Below is a small trained network, with its code and all its weights. Each question gives an input and a class and asks what happens when units are switched off, that is, made to give their printed mean instead of their output.

import numpy as np


def w(rows, s, z=0):
    codes = np.array(rows[::2]) - 128.0
    scale = np.full(codes.shape[1], s)
    scale[-1] = z or s
    return codes * scale


def norm(h):
    return h / np.sqrt((h * h).mean(-1, keepdims=True) + 1e-5)


def f(y):
    return y / 2 * (1 + np.tanh(0.7978845608 * (y + 0.044715 * y**3)))


def log_softmax(a):
    a = a - a.max(-1, keepdims=True)
    return a - np.log(np.exp(a).sum(-1, keepdims=True))


def net(x, mask):
    res = np.array(x, float).reshape(1, 7) / 4 @ E
    u = 0
    for l in range(2):
        y = f(norm(res) @ A[l][:, :-1].T + A[l][:, -1])
        res = res + np.where(mask[u : u + 10], y, B[l][:, -1]) @ B[l][:, :-1]
        u += 10
    return log_softmax(norm(res)[-1] @ U[:, :-1].T + U[:, -1])


A, B = {}, {}
E = w([
[129,125,126,129],'x0',
[123,136,131,125],'x1',
[134,119,123,132],'x2',
[222,155,229,124],'x3',
[130,127,125,129],'x4',
[102,142,126,253],'x5',
[170,241,12,133],'x6',
],0.0076)
A[0] = w([
[243,215,113,148,2],'L0N1',
[116,182,80,105,36],'L0N2',
[113,146,127,81,100],'L0N3',
[63,45,115,131,146],'L0N4',
[164,126,196,187,77],'L0N5',
[104,155,158,250,199],'L0N6',
[83,154,56,117,90],'L0N7',
[169,114,216,128,119],'L0N8',
[80,91,76,124,17],'L0N9',
[231,142,134,146,101],'L0N10',
],0.013,0.0054)
B[0] = w([
[4,110,110,124,216],'L0N1',
[178,134,116,138,159],'L0N2',
[161,136,144,119,136],'L0N3',
[42,201,134,115,226],'L0N4',
[150,163,144,170,181],'L0N5',
[143,167,130,199,254],'L0N6',
[190,75,141,125,193],'L0N7',
[215,115,136,108,211],'L0N8',
[149,108,173,139,150],'L0N9',
[55,122,179,106,189],'L0N10',
],0.012,0.0065)
A[1] = w([
[107,151,199,1,168],'L1N1',
[45,107,161,129,186],'L1N2',
[185,124,43,197,92],'L1N3',
[92,208,70,233,174],'L1N4',
[56,120,57,115,85],'L1N5',
[149,138,53,84,119],'L1N6',
[215,97,168,54,2],'L1N7',
[43,73,116,7,46],'L1N8',
[59,164,123,16,31],'L1N9',
[173,105,39,14,136],'L1N10',
],0.012,0.0042)
B[1] = w([
[107,122,32,9,232],'L1N1',
[128,155,121,200,211],'L1N2',
[193,85,90,48,172],'L1N3',
[95,43,103,66,255],'L1N4',
[189,104,215,145,175],'L1N5',
[132,135,172,243,153],'L1N6',
[45,31,198,138,170],'L1N7',
[232,220,109,78,209],'L1N8',
[183,208,72,128,199],'L1N9',
[126,191,234,254,199],'L1N10',
],0.0088)
U = w([
[151,234,109,70,232],'0',
[221,158,189,251,171],'1',
[14,116,114,225,114],'2',
[180,32,38,157,71],'3',
[157,65,211,43,2],'4',
],0.019,0.004)

Each question gives the input, the list of numbers given to net, and the class t.
The units are the neurons (one row each of A and B). Each row of codes is followed by its name. A weight is (code - 128) times the scale printed after its matrix; where a second scale follows, it is the last column's (A, B and U).
mask holds one flag per neuron, layer by layer. A switched-off neuron (its flag False) gives its mean, the last column of its row in B, instead of its output. The means were averaged over made-up inputs and are rounded, as every weight is.
A unit's drop is (log p(t) with every unit on - log p(t) with that unit switched off) / (log p(t) with every unit on - log p(t) with every unit switched off).
The circuit of an input: a set's keep is (log p(t) with only the set's units on - log p(t) with every unit switched off) / (log p(t) with every unit on - log p(t) with every unit switched off). Starting from the 12 units with the biggest drops (on a tie, the unit counted first), units are removed one at a time, each time the one whose removal leaves the highest keep (on an exact tie, the one counted first), for as long as the keep stays at least 0.8.
circuit, biggest first: the units of the circuit, biggest drop first
most important unit: the unit with the biggest drop
k most important neurons: the k neurons with the biggest drops, biggest first
k most important neurons of layer l: the k neurons of layer l with the biggest drops, biggest first
drop of u: that unit's drop, to one decimal
input [1,6,8,-3,0,-1,5], class 1: most important neuron of layer 1 -> L1N10
input [3,5,1,-4,-8,-4,1], class 1: circuit, biggest first -> L1N10; L0N7
input [5,-8,8,4,5,0,0], class 4: 2 most important neurons of layer 1 -> L1N9; L1N8
input [3,4,7,-7,-1,0,1], class 1: 3 most important neurons -> L0N6; L0N7; L0N5
input [-4,-1,0,-4,3,1,7], class 3: circuit, biggest first -> L1N3; L1N4
input [-5,-8,-8,-3,-4,6,1], class 3: circuit, biggest first -> L1N4; L0N1
input [-7,-4,4,-1,-2,0,4], class 1: 2 most important neurons of layer 0 -> L0N6; L0N5
input [-2,7,-5,7,3,7,1], class 2: 3 most important neurons of layer 0 -> L0N1; L0N10; L0N7
input [2,-5,4,0,5,-6,-7], class 0: 2 most important neurons of layer 0 -> L0N4; L0N7
input [2,2,-3,2,-6,-4,-1], class 4: 2 most important neurons of layer 1 -> L1N7; L1N1
input [-7,8,3,0,2,-4,4], class 1: 2 most important neurons of layer 0 -> L0N4; L0N2
input [-7,-2,-8,2,-3,-1,-1], class 4: 2 most important neurons -> L0N6; L1N7
input [-7,-4,-1,-1,4,0,-4], class 0: 2 most important neurons -> L0N4; L0N6
input [-6,1,-3,-5,6,-1,-2], class 0: most important unit -> L0N6
input [-7,-1,8,-6,6,1,7], class 3: drop of L1N2 -> 0.1
input [5,2,8,-4,1,-6,4], class 1: drop of L1N10 -> 0.2
input [8,-3,3,8,1,2,5], class 2: drop of L0N1 -> 0.2
input [-7,6,-1,-2,-2,-3,3], class 1: drop of L1N10 -> 0.1
input [5,-2,-6,-3,-7,6,1], class 3: 2 most important neurons of layer 0 -> L0N1; L0N10
input [-3,3,8,2,2,2,7], class 2: circuit, biggest first -> L0N1
